Below are the code and all the weights of a small trained network. Each question names an input and a class and asks about switching units off, where a switched-off unit gives its printed mean instead of its output.

import numpy as np


def w(rows, s, z=0):
    codes = np.array(rows[::2]) - 128.0
    scale = np.full(codes.shape[1], s)
    scale[-1] = z or s
    return codes * scale


def f(y):
    return y / 2 * (1 + np.tanh(0.7978845608 * (y + 0.044715 * y**3)))


def log_softmax(a):
    a = a - a.max(-1, keepdims=True)
    return a - np.log(np.exp(a).sum(-1, keepdims=True))


def net(x, mask):
    res = np.array(x, float).reshape(1, 5) / 4 @ E
    y = f(res @ A[0][:, :-1].T + A[0][:, -1])
    res = res + np.where(mask, y, B[0][:, -1]) @ B[0][:, :-1]
    return log_softmax(res[-1] @ U[:, :-1].T + U[:, -1])


A, B = {}, {}
E = w([
[74,125,8,124],'x0',
[3,53,171,93],'x1',
[114,109,55,124],'x2',
[166,110,110,4],'x3',
[191,11,134,148],'x4',
],0.0065)
A[0] = w([
[156,105,156,38,166],'N0',
[32,68,159,134,242],'N1',
[209,48,181,101,229],'N2',
[155,230,83,158,222],'N3',
[161,112,243,179,254],'N4',
[119,164,242,174,230],'N5',
[95,135,2,129,228],'N6',
[77,169,218,172,227],'N7',
[227,49,156,72,228],'N8',
[54,97,106,61,180],'N9',
[86,178,234,171,232],'N10',
[83,143,9,107,242],'N11',
[82,142,14,99,238],'N12',
[218,59,91,116,236],'N13',
[148,210,160,41,244],'N14',
[211,146,69,187,228],'N15',
[77,153,207,168,207],'N16',
[78,132,9,119,245],'N17',
[235,61,163,74,226],'N18',
[158,193,59,166,184],'N19',
[89,127,67,56,204],'N20',
[136,235,126,196,211],'N21',
[38,63,160,138,236],'N22',
[128,165,174,35,216],'N23',
[179,231,87,169,235],'N24',
[132,183,172,29,235],'N25',
[35,75,162,138,232],'N26',
[179,229,120,109,233],'N27',
[177,234,88,160,232],'N28',
[151,41,149,217,228],'N29',
[39,92,68,82,149],'N30',
[163,192,186,59,230],'N31',
[131,140,150,26,193],'N32',
[156,47,126,234,243],'N33',
[63,116,41,99,202],'N34',
],0.0078,0.0044)
B[0] = w([
[121,46,225,109,171],'N0',
[36,216,201,101,217],'N1',
[224,131,225,64,235],'N2',
[136,86,27,182,208],'N3',
[189,213,209,180,254],'N4',
[145,187,165,231,233],'N5',
[89,122,24,42,209],'N6',
[73,202,144,229,217],'N7',
[221,84,221,57,234],'N8',
[12,112,153,68,180],'N9',
[85,188,150,244,228],'N10',
[49,97,27,50,213],'N11',
[42,94,34,50,210],'N12',
[239,97,137,47,218],'N13',
[87,31,125,206,203],'N14',
[226,124,33,127,221],'N15',
[76,208,151,215,200],'N16',
[52,123,32,42,215],'N17',
[229,80,225,83,236],'N18',
[152,109,26,140,187],'N19',
[34,63,99,56,179],'N20',
[136,128,49,221,215],'N21',
[46,223,200,95,214],'N22',
[63,52,185,176,186],'N23',
[181,94,29,202,225],'N24',
[58,38,168,192,197],'N25',
[38,223,197,119,211],'N26',
[173,45,73,213,209],'N27',
[175,77,31,203,221],'N28',
[203,247,107,58,221],'N29',
[6,154,127,28,181],'N30',
[126,45,172,214,204],'N31',
[76,32,192,141,173],'N32',
[207,254,70,61,228],'N33',
[24,135,72,37,192],'N34',
],0.0067,0.0071)
U = w([
[244,172,161,41,247],'0',
[9,122,133,24,89],'1',
[133,91,5,100,79],'2',
[89,247,194,155,44],'3',
[121,115,116,243,151],'4',
[152,3,225,115,57],'5',
],0.0065,0.0014)

Each question gives the input, the list of numbers given to net, and the class t.
The units are the neurons (one row each of A and B). Each row of codes is followed by its name. A weight is (code - 128) times the scale printed after its matrix; where a second scale follows, it is the last column's (A, B and U).
mask holds one flag per neuron, in row order. A switched-off neuron (its flag False) gives its mean, the last column of its row in B, instead of its output. The means were averaged over made-up inputs and are rounded, as every weight is.
A unit's drop is (log p(t) with every unit on - log p(t) with that unit switched off) / (log p(t) with every unit on - log p(t) with every unit switched off).
The circuit of an input: a set's keep is (log p(t) with only the set's units on - log p(t) with every unit switched off) / (log p(t) with every unit on - log p(t) with every unit switched off). Starting from the 12 units with the biggest drops (on a tie, the unit counted first), units are removed one at a time, each time the one whose removal leaves the highest keep (on an exact tie, the one counted first), for as long as the keep stays at least 0.8.
units of the circuit, in order: the units of the circuit, biggest drop first
top k neurons: the k neurons with the biggest drops, biggest first
drop when u is switched off: that unit's drop, to one decimal
input [-4,1,4,-7,6], class 0: units of the circuit, in order => N33, N29
input [-8,1,5,-2,2], class 0: units of the circuit, in order => N2, N29, N33
input [4,0,8,-1,-2], class 1: units of the circuit, in order => N30, N34
input [3,-4,2,3,5], class 0: units of the circuit, in order => N13, N8
input [-6,2,2,-7,8], class 0: units of the circuit, in order => N29
input [3,-3,-6,3,-6], class 2: units of the circuit, in order => N4, N3
input [-3,6,4,3,5], class 0: units of the circuit, in order => N2, N14
input [8,0,3,-4,0], class 1: top 3 neurons => N30, N34, N27
input [-8,2,-3,3,-4], class 5: drop when N23 is switched off => 0.2
input [-3,-1,3,8,-8], class 5: drop when N31 is switched off => 0.1
input [-1,-7,-4,6,-4], class 5: drop when N24 is switched off => -0.2
input [-5,4,0,-7,0], class 3: drop when N14 is switched off => 0.0
